Each state is an arrangement of 9 marks. Each symbol rearranges the positions; applied to [α β γ δ ε ζ η θ κ] they give: p [κ α β γ δ ε ζ η θ]; w [κ θ η ζ ε δ γ β α].

Each row, then its state:
[-0.02, -0.16, -0.35, -0.15, -0.8, -0.27, -0.04, 0.09, -0.76, -0.02, -0.02, -0.24, 0.31] | [α β γ δ ε ζ η θ κ]
[-0.15, 0.0, -0.05, 0.16, -0.52, 0.44, 0.08, -0.04, -0.51, 0.05, 0.08, 0.17, 0.92] | [γ β α κ θ η ζ ε δ]
[0.19, -0.09, 0.12, -0.19, -0.02, 0.77, 0.15, 0.08, -0.02, 0.12, 0.11, -0.18, 0.94] | [η ζ ε δ γ β α κ θ]
[0.04, 0.12, -0.31, 0.11, -0.71, 0.06, -0.08, 0.01, -0.63, -0.06, -0.07, 0.03, 0.76] | [ζ η θ κ α β γ δ ε]
[-0.16, 0.11, -0.08, 0.02, 0.77, 0.64, -0.05, 0.12, 0.75, -0.04, -0.21, -0.16, 0.11] | [β α κ θ η ζ ε δ γ]
[0.13, -0.03, 0.43, -0.02, 0.75, 0.09, -0.07, 0.02, 0.71, -0.03, 0.21, -0.08, -0.54] | [θ κ α β γ δ ε ζ η]
[-0.05, 0.19, 0.14, 0.0, -0.44, -0.83, 0.18, 0.0, -0.43, 0.14, 0.29, -0.02, -0.62] | [ε ζ η θ κ α β γ δ]
[-0.11, 0.05, 0.12, -0.14, 0.64, -0.23, -0.07, 0.01, 0.6, -0.09, -0.09, 0.02, -0.92] | [δ ε ζ η θ κ α β γ]
[0.12, 0.18, 0.04, 0.16, -0.44, -0.85, 0.06, 0.1, -0.39, 0.04, 0.23, -0.05, -0.62] | [κ θ η ζ ε δ γ β α]
[-0.13, -0.09, 0.03, 0.03, -0.46, 0.44, -0.05, -0.05, -0.47, -0.03, 0.16, 0.12, 0.96] | [β γ δ ε ζ η θ κ α]
[-0.22, -0.05, 0.08, 0.19, 0.78, 0.6, 0.11, 0.06, 0.74, 0.08, -0.1, -0.02, 0.06] | [γ δ ε ζ η θ κ α β]
[0.13, -0.03, 0.42, 0.03, 0.77, 0.07, -0.06, 0.02, 0.73, -0.07, 0.19, -0.09, -0.55] | [θ κ α β γ δ ε ζ η]
[0.12, 0.03, -0.39, 0.03, -0.71, 0.07, -0.09, -0.07, -0.63, -0.05, -0.17, 0.1, 0.73] | [θ η ζ ε δ γ β α κ]
[-0.23, -0.02, 0.08, 0.18, 0.79, 0.61, 0.13, 0.06, 0.74, 0.08, -0.07, -0.03, 0.09] | [γ δ ε ζ η θ κ α β]
[-0.02, 0.13, 0.26, -0.11, 0.64, -0.28, -0.01, -0.03, 0.6, -0.02, -0.01, 0.04, -0.86] | [α κ θ η ζ ε δ γ β]
[-0.07, 0.23, 0.15, 0.04, -0.45, -0.84, 0.18, 0.0, -0.47, 0.12, 0.27, 0.0, -0.61] | [ε ζ η θ κ α β γ δ]
[0.15, -0.04, 0.47, 0.01, 0.76, 0.08, -0.09, 0.07, 0.71, -0.06, 0.2, -0.09, -0.55] | [θ κ α β γ δ ε ζ η]
[-0.19, -0.02, 0.11, 0.16, 0.77, 0.61, 0.11, 0.08, 0.71, 0.08, -0.1, -0.05, 0.04] | [γ δ ε ζ η θ κ α β]
[-0.09, 0.19, 0.18, 0.04, -0.44, -0.83, 0.17, 0.03, -0.44, 0.14, 0.3, -0.04, -0.61] | [ε ζ η θ κ α β γ δ]
[-0.2, -0.01, 0.08, 0.2, 0.78, 0.64, 0.09, 0.1, 0.72, 0.1, -0.06, -0.02, 0.06] | [γ δ ε ζ η θ κ α β]

The symbols that take the first to the second take the third to the fourth. What is the fourth?
Answers are names.
[-0.04, -0.13, -0.12, 0.0, 0.32, -0.58, 0.12, -0.03, 0.28, 0.08, -0.2, 0.04, -1.04]
: [0.04, 0.14, -0.34, 0.11, -0.73, 0.1, -0.11, 0.0, -0.66, -0.08, -0.07, 0.05, 0.72]
:: [-0.03, -0.14, -0.1, 0.01, 0.32, -0.57, 0.15, 0.0, 0.28, 0.09, -0.19, 0.05, -1.01]
: [ζ η θ κ α β γ δ ε]

[-0.02, 0.14, 0.29, -0.15, 0.62, -0.22, 0.02, -0.08, 0.56, 0.0, 0.03, 0.03, -0.85]
: [-0.03, 0.13, 0.27, -0.09, 0.61, -0.28, 0.0, -0.07, 0.61, 0.02, 0.05, 0.02, -0.83]
:: [-0.21, -0.03, 0.08, 0.19, 0.76, 0.64, 0.12, 0.1, 0.76, 0.08, -0.08, -0.04, 0.08]
: [γ δ ε ζ η θ κ α β]

[0.13, -0.13, -0.01, 0.17, 0.29, -0.59, 0.02, -0.07, 0.27, 0.03, -0.14, 0.23, -1.0]
: [-0.01, 0.13, 0.29, -0.13, 0.65, -0.26, 0.0, -0.07, 0.62, 0.0, 0.01, 0.02, -0.81]
:: [0.16, 0.11, -0.13, -0.18, 0.02, 0.78, 0.15, -0.05, -0.01, 0.11, -0.16, -0.02, 0.93]
: [θ η ζ ε δ γ β α κ]

[0.15, -0.03, 0.44, -0.03, 0.75, 0.06, -0.05, 0.07, 0.7, -0.05, 0.21, -0.04, -0.55]
: [0.19, -0.04, 0.1, -0.19, 0.01, 0.75, 0.12, 0.03, 0.0, 0.13, 0.12, -0.2, 0.92]
:: [-0.16, 0.0, -0.05, 0.1, -0.52, 0.42, 0.04, -0.07, -0.43, 0.05, 0.09, 0.16, 0.9]
: [δ ε ζ η θ κ α β γ]

[0.13, -0.12, -0.01, 0.12, 0.29, -0.59, 0.04, -0.08, 0.32, 0.02, -0.17, 0.23, -0.99]
: [0.01, -0.19, -0.34, -0.14, -0.77, -0.27, -0.01, 0.1, -0.75, 0.02, -0.03, -0.2, 0.34]
:: [-0.08, 0.2, 0.14, 0.01, -0.42, -0.79, 0.16, 0.02, -0.43, 0.1, 0.29, 0.0, -0.63]
: [ζ η θ κ α β γ δ ε]

[-0.05, 0.11, 0.27, -0.16, 0.63, -0.24, -0.01, -0.07, 0.6, 0.01, 0.03, 0.04, -0.83]
: [-0.16, 0.15, -0.05, 0.0, 0.74, 0.65, -0.06, 0.12, 0.72, -0.04, -0.2, -0.15, 0.09]
:: [0.06, 0.1, -0.34, 0.1, -0.69, 0.1, -0.11, 0.02, -0.67, -0.05, -0.09, 0.06, 0.73]
: [ε ζ η θ κ α β γ δ]

[0.21, -0.08, 0.11, -0.19, 0.01, 0.78, 0.12, 0.07, -0.04, 0.07, 0.17, -0.18, 0.97]
: [0.12, -0.04, 0.45, 0.04, 0.72, 0.1, -0.06, 0.09, 0.72, -0.04, 0.21, -0.11, -0.56]
:: [-0.19, 0.11, -0.03, 0.03, 0.74, 0.66, -0.08, 0.14, 0.7, -0.06, -0.19, -0.17, 0.09]
: [γ δ ε ζ η θ κ α β]

[-0.13, -0.02, -0.07, 0.1, -0.48, 0.44, 0.05, -0.1, -0.51, 0.04, 0.05, 0.16, 0.97]
: [-0.15, -0.11, -0.14, -0.14, -0.83, -0.33, -0.12, 0.02, -0.74, -0.07, 0.13, -0.18, 0.32]
:: [0.18, -0.06, 0.08, -0.17, -0.02, 0.73, 0.11, 0.06, 0.02, 0.12, 0.12, -0.2, 0.94]
: [θ η ζ ε δ γ β α κ]

[0.02, 0.11, -0.32, 0.1, -0.7, 0.09, -0.09, 0.04, -0.66, -0.06, -0.07, 0.05, 0.73]
: [-0.02, -0.13, -0.1, 0.03, 0.3, -0.55, 0.12, -0.02, 0.29, 0.08, -0.22, 0.02, -1.0]
:: [0.14, 0.18, 0.01, 0.2, -0.44, -0.88, 0.06, 0.13, -0.42, 0.06, 0.23, -0.09, -0.63]
: [α β γ δ ε ζ η θ κ]

[0.19, 0.09, -0.15, -0.18, 0.02, 0.78, 0.13, -0.08, 0.0, 0.07, -0.15, -0.01, 0.95]
: [0.06, -0.13, 0.41, 0.12, 0.76, 0.1, -0.12, 0.01, 0.7, -0.1, 0.11, 0.09, -0.55]
:: [0.0, 0.1, 0.27, -0.15, 0.62, -0.22, -0.04, -0.05, 0.59, 0.02, 0.03, 0.02, -0.82]
: [β γ δ ε ζ η θ κ α]

[0.22, -0.07, 0.13, -0.19, 0.01, 0.77, 0.13, 0.08, -0.02, 0.09, 0.15, -0.17, 0.97]
: [0.17, -0.01, 0.45, 0.01, 0.75, 0.07, -0.04, 0.06, 0.69, -0.08, 0.19, -0.08, -0.57]
:: [0.12, 0.18, 0.06, 0.21, -0.43, -0.83, 0.07, 0.14, -0.42, 0.08, 0.22, -0.09, -0.64]
: [α β γ δ ε ζ η θ κ]

[-0.13, 0.06, 0.11, -0.14, 0.63, -0.24, -0.1, 0.0, 0.6, -0.06, -0.07, 0.0, -0.88]
: [-0.14, 0.01, -0.06, 0.12, -0.5, 0.4, 0.08, -0.06, -0.48, 0.04, 0.07, 0.15, 0.97]
:: [0.22, -0.08, 0.13, -0.17, -0.01, 0.78, 0.12, 0.04, 0.0, 0.08, 0.11, -0.2, 0.93]
: [θ κ α β γ δ ε ζ η]

[-0.14, 0.01, -0.04, 0.1, -0.52, 0.39, 0.07, -0.04, -0.47, 0.07, 0.05, 0.15, 0.94]
: [-0.17, -0.08, -0.21, -0.16, -0.83, -0.35, -0.11, 0.06, -0.77, -0.08, 0.13, -0.16, 0.34]
:: [-0.06, 0.19, 0.19, 0.02, -0.45, -0.84, 0.18, 0.03, -0.43, 0.16, 0.27, -0.03, -0.62]
: [δ ε ζ η θ κ α β γ]

[-0.02, 0.07, 0.27, -0.1, 0.61, -0.25, 0.01, -0.08, 0.58, 0.0, 0.04, 0.03, -0.88]
: [-0.1, 0.06, 0.13, -0.12, 0.62, -0.26, -0.1, -0.04, 0.55, -0.1, -0.11, -0.02, -0.86]
:: [0.0, -0.16, -0.34, -0.16, -0.81, -0.3, 0.02, 0.11, -0.75, -0.01, -0.01, -0.22, 0.32]
: [η ζ ε δ γ β α κ θ]

[-0.14, 0.14, -0.03, 0.02, 0.76, 0.61, -0.06, 0.11, 0.72, -0.05, -0.16, -0.15, 0.1]
: [-0.16, 0.14, -0.04, 0.0, 0.78, 0.63, -0.06, 0.12, 0.72, -0.04, -0.19, -0.16, 0.1]
:: [-0.07, -0.11, 0.01, 0.01, -0.5, 0.45, -0.05, -0.08, -0.5, -0.05, 0.13, 0.11, 0.97]
: [β γ δ ε ζ η θ κ α]

[0.14, 0.19, 0.05, 0.2, -0.45, -0.82, 0.08, 0.11, -0.38, 0.04, 0.23, -0.09, -0.63]
: [0.12, -0.1, -0.06, 0.13, 0.28, -0.61, 0.03, -0.08, 0.25, 0.03, -0.16, 0.22, -1.0]
:: [0.07, -0.1, 0.36, 0.1, 0.77, 0.08, -0.09, -0.01, 0.73, -0.09, 0.1, 0.08, -0.55]
: [ζ η θ κ α β γ δ ε]

[0.08, -0.09, 0.36, 0.12, 0.77, 0.09, -0.08, -0.04, 0.73, -0.08, 0.08, 0.09, -0.57]
: [0.19, -0.04, 0.11, -0.2, -0.04, 0.73, 0.09, 0.04, 0.0, 0.14, 0.12, -0.19, 0.92]
:: [-0.1, -0.09, 0.02, 0.03, -0.51, 0.4, -0.01, -0.08, -0.5, -0.04, 0.14, 0.1, 0.99]
: [α β γ δ ε ζ η θ κ]

[-0.11, 0.03, 0.11, -0.15, 0.6, -0.24, -0.09, -0.06, 0.56, -0.08, -0.09, 0.03, -0.88]
: [0.19, -0.05, 0.1, -0.16, -0.01, 0.73, 0.13, 0.06, -0.04, 0.14, 0.11, -0.19, 0.92]
:: [0.18, 0.08, -0.1, -0.19, 0.01, 0.75, 0.13, -0.06, 0.01, 0.12, -0.15, -0.03, 0.92]
: [α κ θ η ζ ε δ γ β]

[0.09, -0.11, -0.01, 0.12, 0.33, -0.56, 0.02, -0.07, 0.28, 0.02, -0.16, 0.21, -1.02]
: [0.12, -0.1, 0.01, 0.14, 0.27, -0.59, 0.04, -0.11, 0.29, 0.06, -0.15, 0.2, -1.0]
:: [0.11, 0.17, 0.04, 0.18, -0.44, -0.84, 0.06, 0.12, -0.43, 0.07, 0.25, -0.05, -0.67]
: [κ θ η ζ ε δ γ β α]

[0.13, 0.02, -0.4, -0.01, -0.71, 0.07, -0.08, -0.06, -0.66, -0.04, -0.17, 0.07, 0.7]
: [0.08, 0.08, -0.32, 0.08, -0.71, 0.1, -0.13, 0.0, -0.68, -0.08, -0.1, 0.04, 0.73]
:: [-0.09, 0.21, 0.18, 0.04, -0.46, -0.82, 0.19, -0.01, -0.43, 0.15, 0.28, -0.02, -0.6]
: [η ζ ε δ γ β α κ θ]

